Below is a small trained network, with its code and all its weights. Each question gives an input and a class and asks what happens when units are switched off, that is, made to give their printed mean instead of their output.

import numpy as np


def w(rows, s, z=0):
    codes = np.array(rows[::2]) - 128.0
    scale = np.full(codes.shape[1], s)
    scale[-1] = z or s
    return codes * scale


def f(y):
    return np.maximum(y, 0)


def log_softmax(a):
    a = a - a.max(-1, keepdims=True)
    return a - np.log(np.exp(a).sum(-1, keepdims=True))


def net(x, mask):
    res = np.array(x, float).reshape(1, 6) / 4 @ E
    y = f(res @ A[0][:, :-1].T + A[0][:, -1])
    res = res + np.where(mask, y, B[0][:, -1]) @ B[0][:, :-1]
    return log_softmax(res[-1] @ U[:, :-1].T + U[:, -1])


A, B = {}, {}
E = w([
[83,67,141],'x0',
[130,205,7],'x1',
[52,2,25],'x2',
[93,235,131],'x3',
[189,9,235],'x4',
[9,113,179],'x5',
],0.0057)
A[0] = w([
[126,199,141,103],'neuron 1',
[44,175,217,170],'neuron 2',
[141,107,122,103],'neuron 3',
[101,178,95,137],'neuron 4',
[163,117,101,254],'neuron 5',
[99,98,167,153],'neuron 6',
[101,80,82,187],'neuron 7',
[218,123,159,120],'neuron 8',
[227,124,202,109],'neuron 9',
[117,131,73,144],'neuron 10',
[141,254,135,106],'neuron 11',
],0.014,0.0057)
B[0] = w([
[77,166,164,192],'neuron 1',
[232,204,35,245],'neuron 2',
[125,157,136,148],'neuron 3',
[112,129,147,211],'neuron 4',
[23,44,75,225],'neuron 5',
[172,113,71,217],'neuron 6',
[107,127,49,248],'neuron 7',
[145,55,207,207],'neuron 8',
[141,3,190,235],'neuron 9',
[115,99,118,197],'neuron 10',
[21,155,211,254],'neuron 11',
],0.018,0.0076)
U = w([
[65,124,73,205],'0',
[202,28,223,214],'1',
[72,85,104,197],'2',
[63,254,203,7],'3',
[192,160,112,11],'4',
],0.0067,0.0014)

Each question gives the input, the list of numbers given to net, and the class t.
The units are the neurons (one row each of A and B). Each row of codes is followed by its name. A weight is (code - 128) times the scale printed after its matrix; where a second scale follows, it is the last column's (A, B and U).
mask holds one flag per neuron, in row order. A switched-off neuron (its flag False) gives its mean, the last column of its row in B, instead of its output. The means were averaged over made-up inputs and are rounded, as every weight is.
A unit's drop is (log p(t) with every unit on - log p(t) with that unit switched off) / (log p(t) with every unit on - log p(t) with every unit switched off).
The circuit of an input: a set's keep is (log p(t) with only the set's units on - log p(t) with every unit switched off) / (log p(t) with every unit on - log p(t) with every unit switched off). Starting from all 11 units, units are removed one at a time, each time the one whose removal leaves the highest keep (on an exact tie, the one counted first), for as long as the keep stays at least 0.8.
circuit, biggest first: the units of the circuit, biggest drop first
unit that matters most: the unit with the biggest drop
k most important neurons: the k neurons with the biggest drops, biggest first
drop when u is switched off: that unit's drop, to one decimal
input [8,6,-8,0,2,2], class 3: unit that matters most : neuron 11
input [1,-7,-3,2,-7,5], class 3: 4 most important neurons : [neuron 11; neuron 1; neuron 9; neuron 7]
input [3,3,3,7,5,6], class 4: circuit, biggest first : [neuron 2; neuron 5; neuron 11]
input [-4,0,-1,-5,-8,-8], class 3: 4 most important neurons : [neuron 11; neuron 9; neuron 7; neuron 6]
input [-6,-5,-5,-6,-7,-3], class 1: 3 most important neurons : [neuron 9; neuron 8; neuron 7]
input [-4,7,3,0,-6,-5], class 3: 3 most important neurons : [neuron 11; neuron 9; neuron 6]
input [-5,7,-5,0,4,-2], class 1: 3 most important neurons : [neuron 9; neuron 8; neuron 7]
input [-4,6,-7,-6,-2,-4], class 1: 2 most important neurons : [neuron 8; neuron 9]
input [-3,5,-6,-7,-2,-5], class 1: 2 most important neurons : [neuron 8; neuron 9]
input [1,-5,-7,3,-3,6], class 3: 2 most important neurons : [neuron 11; neuron 1]
input [-3,-5,0,-5,3,7], class 4: drop when neuron 11 is switched off : 0.1
input [0,-1,4,5,0,3], class 4: drop when neuron 11 is switched off : 0.3
input [1,6,-7,0,4,-4], class 1: drop when neuron 9 is switched off : 0.2
input [6,-8,-6,-1,-1,8], class 4: circuit, biggest first : [neuron 2]
input [-1,-6,-7,7,-1,-8], class 1: drop when neuron 9 is switched off : 4.8
